Here is a tiny trained network, its code and every weight. The questions are about switching its units off for an input and a class, where a switched-off unit gives its printed mean instead of its output.

import numpy as np


def w(rows, s, z=0):
    codes = np.array(rows[::2]) - 128.0
    scale = np.full(codes.shape[1], s)
    scale[-1] = z or s
    return codes * scale


def f(y):
    return y / 2 * (1 + np.tanh(0.7978845608 * (y + 0.044715 * y**3)))


def log_softmax(a):
    a = a - a.max(-1, keepdims=True)
    return a - np.log(np.exp(a).sum(-1, keepdims=True))


def net(x, mask):
    res = np.array(x, float).reshape(1, 3) / 4 @ E
    y = f(res @ A[0][:, :-1].T + A[0][:, -1])
    res = res + np.where(mask, y, B[0][:, -1]) @ B[0][:, :-1]
    return log_softmax(res[-1] @ U[:, :-1].T + U[:, -1])


A, B = {}, {}
E = w([
[94,2,168,105,109,173,146],'x0',
[106,150,133,100,141,97,208],'x1',
[183,88,63,101,67,63,161],'x2',
],0.013)
A[0] = w([
[110,4,171,107,95,136,161,11],'n0',
[186,78,44,120,57,53,147,154],'n1',
[141,119,142,152,108,116,116,192],'n2',
[97,131,98,101,163,122,124,219],'n3',
[199,78,32,114,77,76,155,154],'n4',
[92,172,206,142,191,170,118,198],'n5',
[108,127,145,136,112,88,141,61],'n6',
[80,173,203,144,167,170,118,181],'n7',
[152,206,84,142,119,106,119,36],'n8',
[179,175,118,151,147,114,135,35],'n9',
[100,150,126,143,157,108,155,189],'n10',
[137,49,199,150,130,96,142,6],'n11',
[116,129,134,120,128,111,161,52],'n12',
[195,237,113,139,134,64,100,23],'n13',
[114,117,129,93,126,148,149,40],'n14',
],0.014,0.0016)
B[0] = w([
[83,105,2,106,110,161,132,242],'n0',
[153,195,238,148,133,116,96,244],'n1',
[69,151,162,92,137,117,222,137],'n2',
[142,118,116,138,133,113,72,137],'n3',
[170,148,224,147,152,78,106,240],'n4',
[176,188,212,91,104,54,194,232],'n5',
[141,133,129,117,124,135,123,132],'n6',
[174,128,194,169,149,96,56,225],'n7',
[83,108,66,93,101,169,157,205],'n8',
[103,92,87,109,127,165,103,177],'n9',
[164,109,132,143,116,157,95,152],'n10',
[112,123,58,135,146,168,168,183],'n11',
[101,111,155,134,112,175,83,137],'n12',
[81,56,35,138,127,167,152,247],'n13',
[107,133,102,187,111,128,58,142],'n14',
],0.012,0.016)
U = w([
[166,190,234,136,142,111,106,253],'0',
[79,122,5,104,103,190,145,3],'1',
],0.011,0.0015)

Each question gives the input, the list of numbers given to net, and the class t.
The units are the neurons (one row each of A and B). Each row of codes is followed by its name. A weight is (code - 128) times the scale printed after its matrix; where a second scale follows, it is the last column's (A, B and U).
mask holds one flag per neuron, in row order. A switched-off neuron (its flag False) gives its mean, the last column of its row in B, instead of its output. The means were averaged over made-up inputs and are rounded, as every weight is.
A unit's drop is (log p(t) with every unit on - log p(t) with that unit switched off) / (log p(t) with every unit on - log p(t) with every unit switched off).
unit that matters most: the unit with the biggest drop
top k neurons: the k neurons with the biggest drops, biggest first
drop when u is switched off: that unit's drop, to one decimal
input [6,-8,7], class 0: top 3 neurons => (n1 n4 n13)
input [-5,3,-4], class 1: top 3 neurons => (n13 n1 n4)
input [1,5,0], class 1: top 3 neurons => (n1 n4 n5)
input [-8,3,4], class 1: unit that matters most => n13
input [-4,7,3], class 1: top 3 neurons => (n13 n5 n7)
input [-6,-1,-5], class 1: top 4 neurons => (n13 n1 n4 n8)
input [6,6,6], class 0: top 4 neurons => (n1 n4 n13 n8)
input [6,8,-5], class 1: top 4 neurons => (n0 n1 n4 n11)
input [6,5,6], class 0: top 4 neurons => (n1 n4 n13 n8)
input [5,-3,6], class 0: top 3 neurons => (n1 n4 n13)
input [4,4,5], class 0: drop when n4 is switched off => 1.4
input [4,-2,5], class 0: drop when n1 is switched off => 2.0
input [7,-4,-2], class 1: drop when n1 is switched off => 0.0
input [5,5,-3], class 1: unit that matters most => n0
